(in the rows, 128 means zero)
Each row of numbers belongs to one of the things below and depends on some of the facts about them. Some rows are named. Which thing is each other row?

There are 3 kinds of fact about the things: λ, β, α.
(gano, λ, stevos); (vopam, λ, plime); (flabu, λ, drines); (vubu, λ, nifles); (pifle, λ, nifles); (vudrem, λ, depli)
(suzuk, λ, vore); (nuram, λ, lekoni); (matres, λ, greplebre); (traskar, λ, mani); (triplo, λ, bedrul); (rudum, λ, klusor)
(rogruk, λ, guli); (lanul, λ, viman); (sido, λ, viman); (tragipo, λ, buzon); (flifus, λ, triske); (tokekar, λ, bedrul)
(kosira, λ, rebror); (girum, λ, bruror); (kudragro, λ, drizek); (brora, λ, gagu); (stunam, λ, stodra); (komek, λ, stober)
(grefik, λ, gagu); (klusta, λ, guli); (brastan, λ, klusor); (tiri, λ, droklus); (bitrar, λ, depli); (regol, λ, kastu)
(sidros, λ, stodra); (trubrager, λ, rebror); (plutrum, λ, triske); (figrim, λ, drizek); (tragra, λ, flubrovik); (zurol, λ, rebror)
(zegretus, λ, rebror); (megrigram, λ, nifles); (dogel, λ, guli); (lesil, λ, paman); (pliva, λ, rebror); (gisul, λ, plime)
(nodor, λ, triske); (stigomi, λ, depli); (patur, λ, guli); (zaske, λ, guli); (zaflas, λ, plime); (lekek, λ, skibrin)
(studuk, λ, sosta); (drizan, λ, meleplel); (fidar, λ, drizek); (grekos, λ, bresko); (skeler, λ, sizek); (mopadrol, λ, neve)
(brozen, λ, klusor); (flidu, λ, rebror); (rugrupem, λ, gagu); (kladribro, λ, buzon); (tunutus, λ, bedrul); (daso, λ, viman)
(peplalar, λ, lekoni); (loplen, λ, skifir); (stabrus, λ, bresko); (drura, λ, nifles); (breritra, λ, vaga); (klisim, λ, rebror)
(brabro, λ, flela); (plezur, λ, viman); (sofon, λ, rebror); (ropar, λ, sizek); (kluskel, λ, triske); (zunis, λ, dilis)
(savak, λ, lekoni); (dralik, λ, viman); (klogi, λ, sizek); (skekos, λ, lekoni); (dokogris, λ, skeskan); (medra, λ, bruror)
(stedrel, λ, depli); (stobam, λ, depli); (pade, λ, sizek); (paklus, λ, drines); (plefil, λ, bruror); (dugran, λ, depli)
(brikam, λ, druflupo); (stogufo, λ, bruror); (pegenu, λ, rebror); (luki, λ, triske); (stupeni, λ, meleplel); (flaklom, λ, drines)
(klinukul, λ, lekoni); (rizil, λ, bresko); (stuvek, λ, gagu); (driklo, λ, flokanes); (kluno, λ, mani); (zete, λ, ladipor)
(tridrar, λ, druflupo); (plator, λ, gagu); (daflu, λ, triske); (fetromin, λ, depli); (zukonir, λ, bedrul); (grama, λ, flokanes)
(flostom, λ, nifles); (sebol, λ, skeskan); (daflim, λ, rosotro); (dostam, λ, plime); (vidris, λ, nifles); (peplus, λ, nifles)
(bido, λ, mani); (ravipla, λ, nifles); (fligunos, λ, rebror); (stedek, λ, depli); (rido, λ, nifles); (pladrul, λ, sosta)
(ribopa, λ, paman); (fevuk, λ, klubren); (bora, λ, gagu); (skobim, λ, sizek); (brogur, λ, paman); (bragrofla, λ, drizek)
(bruklakis, λ, mani); (danobom, λ, rebror); (droter, λ, drines); (ploplar, λ, bresko); (klisiklas, λ, grebrutrom); (skaser, λ, kastu)
(stuke, λ, rosotro); (dasafli, λ, skibrin); (brastu, λ, guli); (flafis, λ, triske); (kledrul, λ, rebror); (vopam, β, zaflas)
(flabu, β, droter); (vubu, β, flostom); (nuram, β, skekos); (traskar, β, kluno); (triplo, β, tokekar); (rogruk, β, klusta)
(lanul, β, dralik); (sido, β, daso); (tragipo, β, kladribro); (flifus, β, plutrum); (tokekar, β, zukonir); (kosira, β, flidu)
(girum, β, plefil); (kudragro, β, fidar); (brora, β, stuvek); (stunam, β, sidros); (grefik, β, brora); (klusta, β, dogel)
(brastan, β, rudum); (bitrar, β, stedek); (regol, β, skaser); (trubrager, β, zegretus); (plutrum, β, daflu); (figrim, β, bragrofla)
(zurol, β, trubrager); (zegretus, β, pegenu); (megrigram, β, peplus); (dogel, β, zaske); (pliva, β, zurol); (gisul, β, dostam)
(nodor, β, flifus); (stigomi, β, stobam); (patur, β, rogruk); (zaske, β, brastu); (studuk, β, pladrul); (drizan, β, stupeni)
(fidar, β, figrim); (skeler, β, skobim); (brozen, β, brastan); (flidu, β, fligunos); (rugrupem, β, bora); (tunutus, β, triplo)
(daso, β, lanul); (peplalar, β, klinukul); (stabrus, β, ploplar); (drura, β, pifle); (klisim, β, kosira); (plezur, β, sido)
(sofon, β, danobom); (kluskel, β, luki); (savak, β, nuram); (klogi, β, skeler); (skekos, β, peplalar); (dokogris, β, sebol)
(medra, β, girum); (stedrel, β, bitrar); (stobam, β, dugran); (pade, β, ropar); (paklus, β, flaklom); (dugran, β, vudrem)
(brikam, β, tridrar); (stogufo, β, medra); (pegenu, β, klisim); (luki, β, flafis); (flaklom, β, flabu); (rizil, β, stabrus)
(stuvek, β, rugrupem); (driklo, β, grama); (plator, β, grefik); (fetromin, β, stigomi); (flostom, β, vidris); (dostam, β, vopam)
(vidris, β, megrigram); (peplus, β, ravipla); (bido, β, traskar); (ravipla, β, rido); (fligunos, β, sofon); (stedek, β, fetromin)
(rido, β, drura); (ribopa, β, brogur); (skobim, β, pade); (brogur, β, lesil); (bruklakis, β, bido); (ploplar, β, grekos)
(stuke, β, daflim); (dasafli, β, lekek); (flafis, β, nodor); (kledrul, β, pliva); (gano, α, sebol); (ladipor, α, paman)
(vopam, α, tokekar); (pifle, α, plefil); (suzuk, α, vidris); (nuram, α, sofon); (viman, α, skibrin); (matres, α, meleplel)
(traskar, α, zaske); (rudum, α, peplalar); (stober, α, daflu); (lanul, α, stigomi); (sido, α, suzuk); (tragipo, α, lanul)
(bresko, α, zunis); (tokekar, α, triplo); (girum, α, stedek); (komek, α, flubrovik); (tiri, α, dilis); (paman, α, stuvek)
(bitrar, α, plime); (sidros, α, vaga); (trubrager, α, grebrutrom); (plutrum, α, fligunos); (tragra, α, grama); (megrigram, α, ploplar)
(dogel, α, stedrel); (pliva, α, rizil); (triske, α, plator); (nodor, α, vudrem); (stigomi, α, flela); (sizek, α, luki)
(zaske, α, driklo); (zaflas, α, bido); (lekek, α, kudragro); (drizan, α, rudum); (fidar, α, zurol); (skeler, α, bitrar)
(guli, α, skeskan); (brozen, α, stupeni); (meleplel, α, klusta); (kladribro, α, megrigram); (tunutus, α, sosta); (daso, α, greplebre)
(loplen, α, guli); (drura, α, ropar); (brabro, α, kledrul); (nifles, α, bresko); (sofon, α, figrim); (zunis, α, brora)
(savak, α, brikam); (dralik, α, ravipla); (klogi, α, lesil); (stedrel, α, vopam); (stobam, α, breritra); (pade, α, flafis)
(paklus, α, drines); (plefil, α, mopadrol); (dugran, α, plutrum); (pegenu, α, brogur); (stupeni, α, bedrul); (klinukul, α, flabu)
(driklo, α, brastan); (kluno, α, zukonir); (zete, α, kosira); (tridrar, α, flaklom); (plator, α, medra); (zukonir, α, dokogris)
(grama, α, skobim); (flostom, α, bruror); (sebol, α, grekos); (dostam, α, pegenu); (vidris, α, flidu); (fligunos, α, zete)
(stedek, α, tragipo); (rosotro, α, brabro); (rido, α, rogruk); (bruror, α, sizek); (skobim, α, rugrupem); (bruklakis, α, nodor)
(klisiklas, α, droter); (skaser, α, flokanes); (flafis, α, skeler)

Named rows:
nuram: [120 134 120 115 126 139 136 133 138 132 131 176 142 121 146 123 128 120
 127 129 118 132 128  94 136 117 141 130 131 105 142]
rido: [131 122 130 108 148 159 138 134 128 148 127 105 128 131  76 140 162 116
 101 110 117 134 143 107 109 124 133 155 120  86 131]
rogruk: [160 117 154 145 135 123 125 164 121 125 132 171  96 119 125 147 148 123
 130 125 126 146 126 148 128 144 104 142 139 136 108]
guli: [160 138 123 125 129  90 124 140 137 129 127 135 117 139 120 107 149 140
 123 136 130 131 119 134 153 131 134 141 127 141 115]
nifles: [119 143 112 104 134 125 132 115 128 136 127 128 168 112  83  91 142 125
 112 130 137 103 134 111 128 126 140 123 124  99 141]
pifle: [106 141 107  97 155 137 137 128 135 132 120  77 143 150  86 139 139 123
 120 127 125 114 157 111 119 107 138 149 111  55 126]
plefil: [125 136 124 124 131 121 132 134 131 123 125 121 131 142 136 133 119 129
 142 135 122 125 138 120 132 123 129 131 126 110 115]
stober: [129 151 115 110 123 122 132 122 125 140 133 134 166 129 112 104 137 134
 122 131 138 114 116 108 142 119 144 112 124 138 130]
studuk: [132 133 134 129 129 134 128 131 133 122 129 153 123 116 136 125 123 127
 135 127 121 132 123 117 127 133 125 120 132 124 132]
flubrovik: [147 112 149 133 122 105 124 139 110 139 130  91 112 103 103 132 152 134
 119 125 151 108 126 164 116 150 127 100 134 249 124]
flabu: [112 115 133 161 115 151 115 119 127 111 123 142 105 135 129 126 117 127
 129 132 132 146 122 162 122 134 110 137 126 109 121]
flaklom: [144 147 138 142 130 123 124 141 120 109 127 116 112 132 122 135 105 133
 160 135 117 119 132 120 128 131 104 122 133 140  92]
brikam: [130 119 127 147 130 123 120 116 132  98 120 123 104 113 153 123 114 134
 150 133 133 128 124 146 116 140 105 114 129 152 128]
mani: [137 132 127 131 117 114 123 123 128 135 127 119 134 129 112 104 138 135
 119 133 135 124 123 135 138 131 135 121 128 153 126]
flifus: [124 128 112 133 133 124 135 121 135 136 127 156 145 131 129 153 111 131
 122 121 125 128 127 165 113 124 138 139 125 131 119]
figrim: [112 117 138 143 128 114 124 146 124 121 126 158 116 125 138 131 116 128
 133 140 118 125 151 141 138 131 126 133 135 109 121]
driklo: [134 137 126 131 125 140 128 128 134 121 129 147 128 123 140 126 116 131
 137 129 113 134 129 112 133 128 122 132 132 105 117]
skibrin: [121 124 120 147 121 101 114 115 132 106 119 113 125 133 125  96 120 142
 131 145 143 114 123 162 137 134 126 121 124 153 126]
zegretus: [130 118 134 116 138 111 126 122 109 136 135  90 140 139 148 143 121 130
 125 123 129 140 138 138 130 123 118 139 126 103 142]

Rows to name:
No name comes twice in this set of rows, the named rows included.
[107 106 150 158 116 154 119 131 124 115 122 119 102 133 145 125 118 128
 127 131 106 139 159 143 131 125 132 133 130 139 123] | stuvek
[143 129 117 130 134 123 133 119 137 136 126 155 142 117 133 148 107 131
 130 118 115 130 123 160 112 128 134 137 126 140 117] | flafis
[112 140 129 120 118 159 134 128 125 139 138 182 152 125 123 128 130 115
 122 120 123 137 116  97 130 114 129 129 132  86 133] | skaser
[123 131 118 129 132 121 135 121 128 140 129 157 154 118 123 154 108 130
 135 119 129 117 126 164 112 122 129 123 129 142 122] | nodor
[124 117 119 103 135 133 133 117 148 131 124 139 121 116 155 127 146 123
 115 117 130 135 120 118 120 128 143 133 121 125 157] | gano
[144 120 131 149 138 107 121 147 135 107 121 148  93 138 144 135 129 135
 137 133 124 145 125 148 136 138 109 146 127 111 112] | klusta
[130 139 122 102 135 133 132 102 112 139 140 116 166 131 141 130 114 121
 133 124 134 139 115 101 130 115 105 125 131  81 146] | pliva
[119 134 111 136 118 129 132 125 123 137 131 100 129 133 110 113 128 133
 117 136 140 116 110 126 146 152 152 129 129 144 124] | depli
[153 128 129 121 124 101 122 111 108 147 135  93 147 130 124 106 130 139
 113 131 133 132 124 138 142 133 120 131 130 134 139] | rebror
[124 139  98 124 119 124 130  98 141 151 132 172 171 127 115 111 124 134
 108 120 138 124 104 158 127 118 152 129 122 149 140] | triske
[123 109 144 143 128 115 127 144 123 124 129 156 118 102 147 133 121 121
 135 130 120 124 144 137 128 143 123 120 141 143 125] | dokogris
[132 132 126 121 143 137 131 116 131 116 123 137 128 103 109 115 127 121
 129 125 115 119 139 113 111 140 110 132 131  88 132] | vubu

The same things again, as new rows of numbers:
Some rows with their names:
skeler: [192 120  26 162  62 134 113  87 108 127 153 135 189  87 134  35 179 130
  93 122  99 181 162  56 173  70 160  81 106  30 166 178 121 124]
pade: [187 157  38 173  53  82 114  81 135 126 161 172 175  58 118  48 192 117
  61 122 104 186 151  57 156 110 183  80  61  53 138 181 120 120]
trubrager: [126 211 124 142 128  98 162 114 151 125 140 136 132 137 134 124 154  95
  66 133 148 148 118 145 102 151 160 115  75 113 105 127 163 139]
rudum: [108 159 113 132 115 138 169 124 137 123 150 114 125 136 123 117 146 120
 127 141 132 150 118 135 138 142 117 134 121 108 119 154 145 127]
triplo: [ 57 149 154  82 140 251 179 205 153 163 108 148  60 166 150 122 152 119
 160 238 131 172  53 178 137 103 113 117 187 132 100  41 123 116]
kosira: [111 192 151 193 228 133 150  97 122  65 166  31 111 162 186 190  70 153
 164  57 160 121 108 103  54 193  92 196 106 144 136 196 238 116]
plezur: [108 176  92 143 127 137 172 153 138 146 124 121 140 149 114 119 141 129
 129 124 126 125 109 136 124 107  94 133 142  88 131 134 150 115]
skobim: [106 160 109 133 117 138 169 125 136 121 152 115 122 135 122 116 148 121
 127 141 132 151 116 131 138 142 114 134 122 106 120 154 145 125]
ploplar: [100 131 101 131 116 171 167 124 126 113 142  95 118 139 134 113 123 137
 160 151 123 169 123 119 124 135 109 142 135 105 123 152 155 134]
kledrul: [111 150  89 138 145 170 166 147 127 130 101  90 143 175 147 108 116 144
 137 138 143 154 127 138  88 107 108 127 135  82 139 113 184 142]
buzon: [109 154 122 126 131 139  96  88 108 134 110 128 127 114 108 154 123 119
 137 139 176 114  99 120 136 135  93 112 113  93 105 150 130 124]
vudrem: [116 132 159 162 118 184 126 143 152 146 141 131 115 115 196 125 109 163
 158 124 119 165 109  75  99 142 110 143  99 143 128 172 159  95]
peplus: [ 99 168 107 187 124 139 140 102 150 152 153 125 122 107 141 109 125 108
 136 114 123 164  92 133 130 140 152 141 105 128  93 126 145 137]
rogruk: [107 149  96 128 131 183 163 130 114 123 144  90 123 147 136 119 123 126
 160 143 106 144 118 112 123 103 104 134 156  91 127 140 153 127]
suzuk: [114 174 110 145 125 140 158 132 138 132 144 123 124 132 131 121 142 122
 126 131 129 143 105 125 128 127 117 134 124 106 121 144 147 116]
ladipor: [115 182 132 128 131 107  98  90 119 141 118 148 131 114  98 157 148 101
 101 129 189  96  93 134 151 143  98 105 100  95 103 152 120 117]
fidar: [121 204 122 133 123 116 169 129 137 142 156 128 139 144 118 124 167  93
  92 121 131 111 109 147 153 115 120 124 126 103 120 144 130 115]
loplen: [120 200 121 146 123 108 163 131 149 145 150 142 133 128 119 128 164 103
  93 122 137 124 103 141 140 133 125 127 107 109 116 146 136 111]
klusor: [109 154 122 126 132 139  97  88 107 133 110 128 126 113 108 155 124 119
 135 140 175 113  98 120 136 136  93 112 113  92 105 150 130 123]

Which thing is each row?
No name comes twice in this set of rows, the named rows included.
[113 187 121 132 114 105 175 127 149 133 158 136 133 132 109 121 169 100
  95 131 140 130 113 147 151 148 123 127 106 111 115 158 134 122] | daso
[125 155 171  92  65 109 250  99 180 209 114 133 216  73  87 190 103  49
 138 113  56  69 174 201  88 125 145 131  51 143  82 191 118 193] | girum
[ 97 248 176 199 173  62 147 110 131 117 199  86 110 177 161 194 111 126
  99  28 169  77 102 102 104 194  62 206  77 164 114 224 185  70] | dugran
[135 173 120 169 111 133 164 106 124 128 133 124 106  93 140 153 135 129
 119 136 136 174  95 148 111 123 149 166  97 128 111 143 137 104] | flifus
[ 95 175 129 168 130 103  76  70 140 160 123 131 144 115 100 115 141  92
 119  97 198 106  75 165 187 148 122 103 120 107  83 123 114 147] | nifles
[100 180 133 142  78 125 145 131 138 138 146 131 111 150 149 114 124 130
 112 131 123 155 123  98 106 134 114 138 100 127  99 151 146 112] | fetromin
[131 176 105 153 110 128 180 141 127 134 106 110 133 137 116 134 144 145
 125 123 149 141 101 173 127  92 107 156 147  97 135 130 136 106] | kluskel
[130 187 167 193 148 117 126 122 202 152 157 154 144  73 156 113 159 112
 124  88 133 129  69 140 150 165 164 117 105 148 113 148 139 117] | pifle
[111 177 100 159 134 142 153 121 136 135 158 141 110 106 134 135 137 114
 123 140 114 158 100 102 109 141 133 139  93 114 108 147 151 112] | zaske
[ 92 152 111 160 114 135 154 111 152 134 153 102 132 138 126  88 140 115
 139 118 141 157 105 155 162 146 132 134 135 116 105 133 141 149] | vidris
[ 88 233 124 179 186  83 172 102 104  74 183  34 107 192 123 183  95 130
 143  49 154  85 108 120  99 170  58 205 141 125 118 196 199 107] | zete
[116 183 129 125 133 108 101  91 119 141 121 149 132 109  95 158 148 101
 104 130 182  94  93 131 150 142  98 103  99  94 102 154 119 116] | viman

Now the same things, written a new way:
Some rows with their names:
ravipla: [169 152 137 125 127 125 148 139 109 155 150 139 130]
rogruk: [173 118 154 123 128 135 141 127 134 153 124 137 133]
klusta: [164 125 146 140 146 127 122 134 134 140 187 136 130]
neve: [111 123 130 116 129 132 141 120 130 122 155 128 128]
kladribro: [121 118 125 155 122 120 125 129 120 118  90 113 128]
droklus: [114 123 132 113 126 132 140 119 128 118 152 128 128]
rosotro: [ 93 107 128 125 130 132 136 118 121 104 106 114 128]
lesil: [132 133 131  82 137 123 120 143 146 131 118 141 140]
zurol: [141 144 141  97 124 131 129 136 143 161 130 134 124]
flabu: [161 107 139  79 153 129 129 135 125 147 145 131 134]
dokogris: [147 162 129 128 125 132 124 130 141 139 167 151 127]
flifus: [119 125 119 129 127 120 137 140 128 127 115 135 119]
rudum: [140 126 125 127 127 122 132 129 131 131 112 123 132]
skifir: [111 121 132 112 126 129 142 119 129 119 150 127 126]
kluno: [100 146 110 159 112 116 115 129 135 104  96 124 126]
stuvek: [132 135 127  83 146 129 111 128 131 140 143 144 132]
kosira: [144 156 137  97 121 123 125 139 147 154 168 133 126]
klisim: [134 138 132 118 122 126 125 135 134 142 129 118 121]
danobom: [134 136 131 117 122 118 124 135 137 142 139 113 123]

Rows to name:
No name comes twice in this set of rows, the named rows included.
[152 130 120 125 130 121 126 129 129 126 141 122 130] | sebol
[155 138 134  84 100 133 165 113 145 147 155 140 130] | flubrovik
[119 151 120 142 118 116 116 132 141 120 129 132 129] | zukonir
[156 134 145 100 134 134 126 135 132 163 161 131 119] | kledrul
[113 113 107 158 138 130 125 140 129 106 109 105 138] | stobam
[127  89 123 128 145 125 122 133 117 113  66 107 132] | klinukul
[138 127 114 135  89 131 141 118 136 124  61 119 128] | komek

